Moves between units:
ke: dabe->doku, mika->gabe, kika->koni, divi->gazu, vuru->zura, vori->nopi, basa->rifi, numo->dida, zifi->dise, gupa->mizo, rada->lano, mizo->paga, dula->sapu, kome->nove, pivo->zifi, zone->taki, vomo->zeni, nake->lepu, lavi->fomo, reto->tepu, pafo->momi, muve->fusu, mafo->nili, rula->losa, fira->guzu, kami->fira, demo->leko, kuda->bina, meza->fegu, tepu->sabe, loke->duge, foga->vika, kuze->vude, sapu->riki, nove->kika, veto->dudo, lole->supa, fimi->demo, tage->nagu, gazu->divi, rari->galo, momi->gozi, mude->reto, zama->mika, vude->rula, fusu->rari, gabe->nake, galo->lepu, topu->rari, fomo->nedi, feva->riki, nagu->bavo, fisi->rada, nada->peto, fuma->kuda, peto->vuru, losa->gupa, nedi->lole, goke->buru, duge->kami, zura->zimu, zimi->momi, pote->sema, rifi->vudi, gozi->tage, boni->zura, lobi->dise, guzu->vude, koni->gazu, fevu->posa, zimu->bavo, posa->bata, vika->kubu, sari->doku, nopi->sari, buru->tipo, keno->kome, tipo->lavi, supa->mafo, bavo->vomo, bata->foga, fegu->rifi, pifi->gito, riki->veto, gito->sapu, paga->fimi, sema->mude, dise->vali, nili->pivo, taki->keno, vudi->tile, pego->fevu, vali->vori, kizu->goke, kono->kuze, dane->lano, lano->zifi, peba->meza, tile->numo, lepu->posa, leko->kuda, doku->lano, dudo->zito, dida->pego, zeni->fimi, kubu->losa, zito->dabe, momu->sema, sabe->tipo, bina->gito
pu: dabe->lano, mika->lepu, kika->tage, divi->koni, vuru->zura, vori->kubu, basa->tile, numo->fevu, zifi->buru, gupa->kono, rada->pivo, mizo->taki, dula->sapu, kome->peto, pivo->fusu, zone->kome, vomo->demo, nake->dane, lavi->duge, reto->feva, pafo->gabe, muve->galo, mafo->posa, rula->mizo, fira->pafo, kami->kubu, demo->bina, kuda->sema, meza->dise, tepu->basa, loke->fira, foga->kika, kuze->losa, sapu->dudo, nove->vuru, veto->dabe, lole->nili, fimi->kuda, tage->kuze, gazu->kika, rari->fomo, momi->supa, mude->sabe, zama->vika, vude->gupa, fusu->lavi, gabe->nake, galo->loke, topu->gozi, fomo->kami, feva->meza, nagu->vude, fisi->zifi, nada->pote, fuma->fegu, peto->boni, losa->paga, nedi->mafo, goke->basa, duge->guzu, zura->vomo, zimi->lole, pote->kuze, rifi->numo, gozi->kono, boni->gito, lobi->kizu, guzu->posa, koni->nagu, fevu->nopi, zimu->zeni, posa->pafo, vika->nedi, sari->mika, nopi->zama, buru->rifi, keno->nada, tipo->vudi, supa->gazu, bavo->fimi, bata->zimi, fegu->dula, pifi->riki, riki->zito, gito->veto, paga->rula, sema->tepu, dise->gito, nili->topu, taki->nove, vudi->fira, pego->vori, vali->sari, kizu->tipo, kono->guzu, dane->dida, lano->goke, peba->lobi, tile->pego, lepu->rifi, leko->leko, doku->posa, dudo->fisi, dida->vali, zeni->mizo, kubu->nopi, zito->rada, momu->dula, sabe->peba, bina->mude
ri: dabe->zama, mika->nake, kika->fira, divi->bata, vuru->sabe, vori->sari, basa->vudi, numo->pego, zifi->goke, gupa->paga, rada->pifi, mizo->zone, dula->gito, kome->nada, pivo->muve, zone->demo, vomo->fimi, nake->pivo, lavi->loke, reto->fisi, pafo->bata, muve->rari, mafo->zimi, rula->gupa, fira->fomo, kami->guzu, demo->kuda, kuda->fuma, meza->lobi, tepu->feva, loke->kami, foga->zimi, kuze->rula, sapu->veto, nove->peto, veto->zito, lole->mafo, fimi->leko, tage->kono, gazu->topu, rari->lavi, momi->lole, mude->tepu, zama->gabe, vude->losa, fusu->galo, gabe->lepu, galo->fomo, topu->koni, fomo->duge, feva->peba, nagu->kuze, fisi->fisi, nada->vuru, fuma->meza, peto->meza, losa->kami, nedi->posa, goke->tipo, duge->fira, zura->bavo, zimi->fusu, pote->zura, rifi->tile, gozi->nagu, boni->zimu, lobi->dula, guzu->nagu, koni->tage, fevu->vori, zimu->vomo, posa->foga, vika->momi, sari->zama, nopi->doku, buru->basa, keno->nove, tipo->rifi, supa->nili, bavo->dise, bata->vika, fegu->dise, pifi->zifi, riki->dudo, gito->riki, paga->rula, sema->reto, dise->fegu, nili->divi, taki->kome, vudi->sabe, pego->vali, vali->nopi, kizu->buru, kono->vude, dane->zifi, lano->kizu, peba->fegu, tile->pego, lepu->dane, leko->bina, doku->mika, dudo->dabe, dida->fisi, zeni->demo, kubu->posa, zito->reto, momu->mude, sabe->zimu, bina->sema

The rows follow the links: the fewer symbols apart two units are, the more alike their rows tend to be.

Each row is also shifted at random along 3 hidden directions that mean nothing.

Some units, each with a row of numbers:
dudo: [ -26   45    6  -18    4   -4   16  -15    4   -8  -44    0  -20   15   19   12   24   52  -17  -12   27   26   -9   19  -30    3  -16  -14  -14   -3  -15   -9    7    1   16   -5   14   30    1   12   23   -5  -49  -10   33   29   12   21   -1   61  -42  -14    0   14    8  -17   18]
meza: [  49  -90   -5  -17   34   16   50   15   -9   -5   44   37  -14   40   57  -17   52    8  -13   -9   33  -20  -72   39  -12   -4   59  -36    1   27  -22  -39   38   -6  -13  -10    8   65  -65    8   -8   -4   -2   45  -28  -10   -8  -10   42    0   12   53   45   23  -27   22   15]
vude: [  81   41   25   64  -29  -13  -21  -28   -3    4  -28    1  -12   20  -36  -18  -24    0  -21  -15   -1  -16  -24  -68   24  -29   16   45   13  -31   -3   47  -47  -29   57    7    2  -47  -31    9   24  -34   25  -15   -1    8    2    5  -15  -23  -29  -73  -15   -5  -13   -6  -37]
zito: [ 105  -16    8  -13    2    4   33    6   -2   -2   12    8  -29   25   23    6   29   51  -16  -35   23   14  -20    4  -24   -1   24  -16   -9   -4  -18  -22   13    0   10  -24   23   38  -36    7   34   -1  -30    4   14    8   -1   16    7   41  -28   24   31   48  -17   -6   27]
gozi: [  88  -24   25   44    7  -21   10   -1   -7  -22   31    4  -19   24    1  -32  -29    4   -3  -17  -15  -14  -25  -95   27  -31   31   56  -28  -25  -23   -1   -1    4    3  -24   13  -56  -39   -1   21   -1   13  -11   18   15   -8   18  -10  -14  -24    8    4  -10  -33   12   -3]
zimu: [-104    7  -23    1   27    0    1  -21    7   -9  -36   11   11   36   30  -10   24  -18  -12   25   27  -21  -69   50    8   -3   15   -9   22   15   -7  -13   10  -44   -9   16  -26   -3  -18   10  -40   -1   23    9  -33    1    8  -12   38    6    3   -4    2  -62  -15    8  -18]
taki: [ -24    2  -14  -16    2    5  -27  -20   23   -6    1  -19   15    6   -8   -8   -2  -28    7   48  -11   -8    5   37    6   13  -18  -33   16   29   17  -16   12  -24  -40   23  -32  -21   50  -32  -42   14   50    3  -24  -14   12  -43    4  -31   28   -1  -30  -46   -3   20  -12]
guzu: [  30  -43   27   29  -31   -1  -10   13   18   -2   58   12   -7   12  -24  -26  -35   -2  -14  -13  -49   -5   23  -60   38   -9   34    4   -8    2  -12    2   16   23    3    1   15  -36  -16   -4   17   -6   32   12  -11  -12    4    2  -27  -64   12    2   -3   56  -27   23   -5]
dane: [-106   31   -9  -25  -13    2   -1   15   -2   25  -34  -22   25  -51  -31   26   17   -3   13   -6   23   -7   40   33  -31   24  -31   -6   23  -23    9   35  -22    5   21   -2   13   27   23   21    1  -10  -43  -19   26    5    0   24  -15   56   10  -36   -2    5   39  -34   -3]
zone: [  -3   31   -6  -10   -7    8  -40  -24   15   -5  -16  -24    7   11   -6   -6  -13  -26   -4   43   -4    1   -5   37   10   13  -30  -24   20   30   19   -4   -8  -37  -31   31  -36  -25   45  -34  -31   -1   55   -3  -32   -4    9  -42    3  -41   13  -22  -36  -44    3   12  -26]
nove: [  69   51  -10   15    6   19  -33  -33  -12   -4  -35  -27    1   -2   -1    0  -26  -17    6   35   -3   11    6   26   17   10  -40   -9    3   30   33    4  -30  -20  -21   20  -36  -30   56  -27  -38    8   37  -17  -21    1  -11  -36    9  -28   14  -23  -37  -60   10  -15  -27]
goke: [  80  -38    4   24   -8   12   12   27  -36   36   11   34    9  -33    6   17   17  -14   14  -38   16  -12  -12    5    2    2   28    2   16   -3    3   18  -44   15   48   -9    8   64  -35   27    6  -20  -31   21  -13  -24  -16    7   11   17   14   -9   38   48   13  -16   -3]
vori: [  97  -14   14  -11  -35    3   14   24    4   27    4  -28    9  -51  -61    1    1  -23   11  -12   14  -13   19   13  -28    3  -13   15   23  -24   13   33  -33  -15   30   -5   21    0    9   -6   28  -15    6   -9    8   -3   -8   -4  -29   22    8  -32    4   22   11  -19   -6]
momi: [   2   14   -8   18   35  -17   13  -11  -31  -24  -22  -22    4   -9   20    9  -23    0   21  -15   15   14   -4  -64   -1  -32  -24   71  -48  -40   -5   17   -2   14   -6  -30    3  -46   -6   21   -4    9  -30  -38   42   24   -3   32    4   34  -32   10    0  -64    5  -13   11]
leko: [ -39   76    6   16   -4    5  -35  -49   22  -11  -58    3  -26   51   23   -5   -8   28  -39   31   -2   13  -26   32   15    6  -17  -34   23   28    8    1  -11  -33    6   40  -20    1   19  -11   -7   -7   14    2  -27   11   17  -30    7  -20  -25  -45  -30  -24  -10    1  -30]
mika: [ -47  -11    9  -57  -41    8   -4   35   36   17   31  -36   19  -46  -57    7   -2  -13   15    7  -16    3   80   36  -36   33  -48  -32   21    4    9    9   13   11  -17    2    4    4   52  -21   22    3    0   -7   22  -10    1   -3  -35   15   28    8   -4   40   13   -8   15]
dula: [ -88   95   -6   12   24   -7   -6  -40   -4   -8  -86   -2  -25   32   50   27   25   55  -24   -6   33   34  -27   38  -13    1  -30  -24    0   10   -2    3  -19   -7   17    4  -10   35    7   26   11   -8  -53  -14   14   23   13   22   22   58  -46  -44  -11  -17   19  -34    4]
lepu: [ -50  -36   -1  -39   -9    1   18   32   -2   23   22   -3   29  -62  -48   18   14  -25   24  -15    2  -15   37   19  -22   15  -11   11    1  -24   -1   14   -2   16   10  -32   10   11   12    8    8   -5  -24   -7   20  -10   -4   24  -17   25   23   19   12   17   22  -10   12]
zeni: [  76  -13    0   25   17    4    4  -18   12  -11    4    7  -13   37    8  -24    7  -15  -20   14   14  -29  -67   -2   15  -21   36   12   29    9   -9    0   -5  -55   20   20  -10  -12  -39   -7  -10  -16   42   19  -32   -4   -3  -22   24  -18   -5  -15    1  -27  -29   26  -26]
riki: [   9   35   14  -34   -7    1    5   -9   23  -12   -7    0  -29   29   14   10   10   62  -27    2   -9   41   31   36  -16   14  -25  -65    1   28    2  -25   30   13  -18    3    8   41   27  -12   33   13  -22    4   20    0   17    0   -9   22  -26   18  -11   60   -2   -1   31]
kome: [ -74   54  -43   25   34   -1  -12  -36  -32  -10  -74   -9   23   -5   17   16    2  -37   21   25   47  -22  -61   22   -2  -10  -24   42   12   -6   10   20  -40  -41    4   12  -40  -25   10   10  -60   -3    5  -23  -14   23  -11   -9   36   29   -9  -40  -19 -125   18  -15  -29]
mizo: [ -92  -70    2  -25   -9  -17    9   14   51   -3   52    8    8   25  -28  -47   20  -37  -22   29  -16  -36  -37   11   -1    0   47  -14   42   10  -20  -30   53  -43  -17   14   -4  -27  -46  -12   -6   -9   62   27  -39  -11   19  -11   -7  -33   29   33   13   -8  -39   38  -14]
galo: [  93    7   10   38   -8   19  -40   12  -30    9   17   16  -16   -9    7   14  -47    6   13  -20  -57   33   60  -39   50    2   -3  -13  -45   13   29    5  -33   66   -4   -1    4    4   35   -4    9   14   -7    4   -2  -21   -4   -6   -9  -66   10   -1  -14   56    8    0   10]
peba: [  95    8   -6   26   21   17   17  -15  -20    4  -41   26  -23   23   47   16   24   19  -11  -18   30    3  -37   28    8    1   20  -19    4   22    5   -5  -24   -2   22    6   -3   52  -31   19  -13   -7  -26   20  -22   -5  -10  -10   33   12  -23  -11   13   17    2  -12    1]
nada: [ -15   83  -17    1    3   12  -48  -38   -1   -3  -59  -24   14   -4    6   12  -17  -22   11   49    6   22    6   37   13    9  -54   -6   16   30   32   13  -19  -21  -21   32  -40  -16   71  -22  -47   13   19  -27  -22   -3    6  -39   11  -14   16  -37  -43  -70   19   -3  -24]
supa: [ -33  -15  -11  -20   28  -12    6    4   -3  -26   20   -1    4    2   17    3  -15   15   16    5  -16   21   25  -30   -3  -10  -21   22  -43   -6  -17  -22   39   34  -52  -23    2  -34   13   -5   -9   36   -9  -13   32   10    5   14    2    0  -12   50   -7  -25   -2   10   29]
kika: [ -13   55   -1   27   10   -5  -31  -27   -8  -20  -19  -22   -1    4   15    2  -46    0   12   21  -25   25   15  -50   22  -14  -42   34  -33    4    9    6   -3   18  -33   -2  -18  -62   42   -8  -14   22    9  -37   14   13    0    1    0  -19  -17  -14  -36  -59    8    2    2]
pifi: [  18  -42   11  -33   19    1   41   12    6   -8   28   19  -22   26   36    2   37   46  -14  -28   23    8  -18   20  -19    8   30  -26    1    6  -24  -30   36   16   -3  -24   23   58  -40   14   26    5  -28   16   10   -3   -4   18    5   35  -11   46   39   53  -18    8   30]
rari: [ -16  -36    0   13    3   13  -16   21  -22   -1   45   32   -6   -1   21    7  -24   10   11  -14  -57   15   40  -30   31    0   25  -19  -38   22   13  -20   17   66  -32   -9    2   11   14    3   -9   19    0   15   -7  -17   -5    7    0  -53   23   48   -6   45   -6   14   23]
divi: [  39   -7    0    0   23   -6    8    2  -13  -26   23    2   -6    6   20   -5  -22    6   10    0  -14   15   12  -51    4  -15   -8   30  -55  -11  -11  -14   30   34  -45  -21    0  -37    6    0   -3   29   -5  -18   30    7   -4   10   -5   -9  -10   43   -8  -20  -15   10   25]
fevu: [  71  -25   16  -24  -30    5    9   17   14   32   16  -27   20  -50  -53    4   10  -31   19   -2   13  -24   34    9  -27    7  -14    9   23  -22    8   27  -23   -6   26   -3   13    8   13    1   19  -15   -1  -12   10   -6   -9    2  -32   19   16  -23    5   25   11  -20  -10]
feva: [  44   53   -1    5    8   16   -8  -25   -7   -7  -36   11  -27   32   36   22   13   49  -21   -1    7   32  -11   30   -1   10   -1  -47    1   28    7  -10  -12    3   13   15   -2   50   11    3    9   -2  -28    7   -6    6    7  -10   14   12  -35  -10   -4   25   -1  -12   13]
nopi: [  55  -20   21  -40  -39    6    4   26   27   19   37  -34   18  -48  -63    4   -6  -19    9   -4    0   -8   54   16  -34   18  -24   -5   21  -11   10   14   -4   -3    9    0   12   -5   21  -17   30  -14    6   -9   15   -9   -2   -6  -41   10   24  -10   -4   33    4  -13   -3]
koni: [ 167    7   23   36    5   -6   -1  -12  -16  -29   15   -7  -18    8   16   -8  -44   11    7   -5  -19   19   -1  -91   22  -39    0   57  -53  -18   -3    3   -5   22  -14  -16   -2  -50   -6   -6   14   17    9  -17   14   15  -13    1   -5  -30  -34   11  -14  -17  -21    8   -1]

Start, symbols taken left to right, then the unit you end at.
Answer with the unit's name.
[  47    0   17  -37  -14    8   19   11   15   12    7    1  -18    3    5   17   22   41  -12  -24    8   28   25   34  -28    9   -9  -40    5   11   -5  -13   -1   17    7   -5   27   56    3    5   36    0  -24    6   10    1    7   -1  -15   29   -6   14   12   75    6   -6   22]
pu pu ke pu -> vudi
[ -52  -58    3  -48   10  -20   28   35   15  -14   58  -16   16  -30  -10  -11    1   -8   22    5  -24    1   36  -21  -26    8   -9   16  -31  -16  -21  -23   59   21  -44  -21   13  -26    4  -14    6   37    0   -7   42    4    6   23  -22   16   14   73   12   -2  -12   12   33]
ri ke ke ri pu -> guzu
[  -6  -39   18  -20  -33  -10   11   33   17   20   45  -17   17  -36  -66  -12    0  -29   12   -4  -13  -27   35  -13  -17    3    4   15   25  -31   -1   18   14   -4   10  -14   11  -24    0  -12   29   -5   22   -4   18   -6    9   16  -46    8   14   -3    7   19    2    4   -1]
pu ke ke -> doku
[  14   40  -15   36   33    7   10  -35  -21   -3  -65   25  -18   37   49    7   28   17  -16   -2   48    0  -80   25    7  -18   22   10   15   13   -4    3  -29  -39   38   13  -15   29  -37   22  -16  -26  -19    2  -18    5   -1    2   46   26  -35  -35    6  -38    1  -12  -21]
pu pu ri pu -> veto
[  59   15   -4  -12    5   13  -25  -19   15  -10   -5  -12  -17   29   24    0   -2    6  -14   42   -8   14   -4   45   13   17  -17  -53    7   56   20  -32   12  -18  -38   27  -27    0   39  -29  -30   14   37   11  -28   -9    3  -48   17  -34   14    0  -29  -12   -7   11   -7]
ke ke ri ke ke -> fimi
[  37    3   14  -29  -10   11   13    3   15   -1   12   -1  -29    0   12   13    8   51  -15  -15   -2   30   39   23  -22   16  -15  -46   -9   18    1  -22   15   27   -9   -3   26   52   20    1   38    8  -30    3   25    0    6    4   -9   21  -12   21    4   81   -5   -5   39]
ri ri ri -> goke
[ -54   -3  -26  -18   10   18  -11   -4   13   10   -9   29    4   20   32   10   25    3   -8   18  -12    7    1   80   10   23    7  -58   23   46   19  -26    4    1  -23   21  -24   54   19   -1  -30    7    8   41  -40  -20    8  -21   29  -26   25   13    5   17   10    9    2]
ri pu ri ri pu -> sema
[-102   46   -6   76   24  -29    7  -22  -24  -14  -55    6    6   24    8   -7  -13   -4   -6  -10   36  -32  -81  -78   21  -47   22   97    1  -65  -25   38  -37  -41   62   -8    3  -67  -69   40    2  -28   -5  -26   12   32   -7   33   10   31  -53  -54   13  -84   -9  -11  -33]
ke pu ke -> demo
[   5   34   -6   32    1   -4  -11  -30    4   -7  -40    8   -9   46    8  -12    7    2  -23   24   14  -11  -54    7   11   -7   15    2   24   10   -3    1  -11  -54   22   27  -13  -19  -23    0  -15  -21   35    4  -34    4    4  -24   18  -15  -13  -46   -7  -31  -12   10  -31]
pu ri ri ke ke -> rifi
[ -71   -2   24   -6  -46  -10  -32    1   53   -2   45   -7  -12   26  -42  -38  -32   11  -33   20  -58    3   45  -19   18    7    6  -34   14   17   -8  -14   49    0  -25   22   12  -44   19  -27   30    1   48   13  -15   -1   34  -13  -39  -60   10    5  -26   46  -27   31    0]
pu ri pu -> vude
[  14   19  -10  -30  -10   16  -42  -19   43   -5    2  -10   -6   26    1  -12   -8  -10  -18   56  -41   22   23   60   10   25  -20  -73   21   61   33  -37   27   -8  -53   44  -33   -9   69  -46  -33   14   57   23  -41  -14   19  -55    3  -68   33   15  -42   -5   -8   24   -6]
ri ke ri -> fimi
[ -56  -63  -17    6    3   18    7   32  -19   25   34   41   11  -27   13    4   28  -20   16  -23   -9  -18    2   38    5   20   32  -29    9    7    6   -4   -6   24   11   -4    7   65  -28   22  -12   -7  -21   35  -30  -32   -7    9   12  -12   38   19   34   52    6   10    9]
ke pu ri ke pu -> posa
[-128  -61  -10  -61   -5  -10   32   49    9   17   40  -15   37  -51  -36    2   31  -17   27    0    5  -19   39   27  -40   19   -4   -9   12  -18  -13  -10   35   19  -12  -23   11   15    7    0   13    5  -16   -4   24  -15   -2   29  -18   42   32   40   24   18   17   -2   16]
ri ke pu ri -> basa
[  36  -11   -1   -5    5    4   41   21  -26   23  -13    1    7  -36   -7   19   34    0   13  -43   42   -8  -14    6  -26  -10    5   27    8  -27   -9   29  -34    2   53  -20   21   48  -38   27   14  -23  -55    4   15   -4  -14   32    1   63  -11  -15   33   21   17  -28    4]
pu pu ke ke -> vudi
